Below is a small trained network, with its code and all its weights. Each question gives an input and a class and asks what happens when units are switched off, that is, made to give their printed mean instead of their output.

import numpy as np


def w(rows, s, z=0):
    codes = np.array(rows[::2]) - 128.0
    scale = np.full(codes.shape[1], s)
    scale[-1] = z or s
    return codes * scale


def f(y):
    return np.maximum(y, 0)


def log_softmax(a):
    a = a - a.max(-1, keepdims=True)
    return a - np.log(np.exp(a).sum(-1, keepdims=True))


def net(x, mask):
    res = np.array(x, float).reshape(1, 4) / 4 @ E
    y = f(res @ A[0][:, :-1].T + A[0][:, -1])
    res = res + np.where(mask, y, B[0][:, -1]) @ B[0][:, :-1]
    return log_softmax(res[-1] @ U[:, :-1].T + U[:, -1])


A, B = {}, {}
E = w([
[158,177,138,204,177,183],'x0',
[39,149,146,121,158,1],'x1',
[169,97,39,125,137,75],'x2',
[159,56,202,191,185,95],'x3',
],0.0082)
A[0] = w([
[143,184,51,188,128,147,131],'n0',
[101,66,204,180,150,87,94],'n1',
[202,129,118,120,142,177,124],'n2',
[182,51,124,123,149,49,82],'n3',
[247,119,92,180,131,223,254],'n4',
[131,101,22,25,110,50,138],'n5',
[86,101,142,88,94,136,225],'n6',
[107,155,103,87,106,166,80],'n7',
[240,51,94,122,112,218,145],'n8',
[134,174,176,215,155,161,61],'n9',
[112,119,68,27,116,77,215],'n10',
[110,173,144,120,134,156,77],'n11',
[157,89,162,70,109,208,245],'n12',
],0.013,0.0027)
B[0] = w([
[137,166,134,88,127,106,179],'n0',
[143,44,165,100,124,153,193],'n1',
[116,118,61,130,112,131,182],'n2',
[117,91,96,159,104,179,191],'n3',
[114,169,4,168,134,112,249],'n4',
[130,176,211,74,155,84,243],'n5',
[159,140,134,100,147,108,173],'n6',
[122,128,172,125,147,100,169],'n7',
[124,106,53,194,109,178,233],'n8',
[123,203,92,108,117,98,182],'n9',
[131,192,176,107,136,97,224],'n10',
[153,143,98,162,135,107,151],'n11',
[133,47,169,112,140,127,197],'n12',
],0.02,0.013)
U = w([
[131,190,121,159,130,118,40],'0',
[157,124,252,76,164,96,249],'1',
[133,67,118,188,105,180,118],'2',
],0.011,0.0017)

Each question gives the input, the list of numbers given to net, and the class t.
The units are the neurons (one row each of A and B). Each row of codes is followed by its name. A weight is (code - 128) times the scale printed after its matrix; where a second scale follows, it is the last column's (A, B and U).
mask holds one flag per neuron, in row order. A switched-off neuron (its flag False) gives its mean, the last column of its row in B, instead of its output. The means were averaged over made-up inputs and are rounded, as every weight is.
A unit's drop is (log p(t) with every unit on - log p(t) with that unit switched off) / (log p(t) with every unit on - log p(t) with every unit switched off).
The circuit of an input: a set's keep is (log p(t) with only the set's units on - log p(t) with every unit switched off) / (log p(t) with every unit on - log p(t) with every unit switched off). Starting from the 12 units with the biggest drops (on a tie, the unit counted first), units are removed one at a time, each time the one whose removal leaves the highest keep (on an exact tie, the one counted first), for as long as the keep stays at least 0.8.
units of the circuit, in order: the units of the circuit, biggest drop first
k most important neurons: the k neurons with the biggest drops, biggest first
drop of u: that unit's drop, to one decimal
input [3,-7,-6,-6], class 2: units of the circuit, in order -> n8
input [5,-8,2,1], class 2: 4 most important neurons -> n8, n5, n12, n10
input [2,7,8,6], class 1: 3 most important neurons -> n8, n4, n5
input [8,7,2,-6], class 1: 4 most important neurons -> n4, n8, n2, n3
input [2,-3,-4,2], class 2: 3 most important neurons -> n5, n10, n12
input [6,1,3,5], class 2: 4 most important neurons -> n5, n10, n1, n3
input [5,-7,0,-3], class 2: 2 most important neurons -> n8, n5
input [1,-6,0,-7], class 2: 2 most important neurons -> n8, n12
input [-1,3,3,2], class 1: 2 most important neurons -> n4, n8
input [4,-4,-6,8], class 2: 2 most important neurons -> n1, n5
input [-7,0,-3,4], class 1: 2 most important neurons -> n8, n4
input [-1,-6,7,1], class 2: drop of n8 -> 0.7
input [1,-8,-2,-5], class 2: drop of n8 -> 0.1
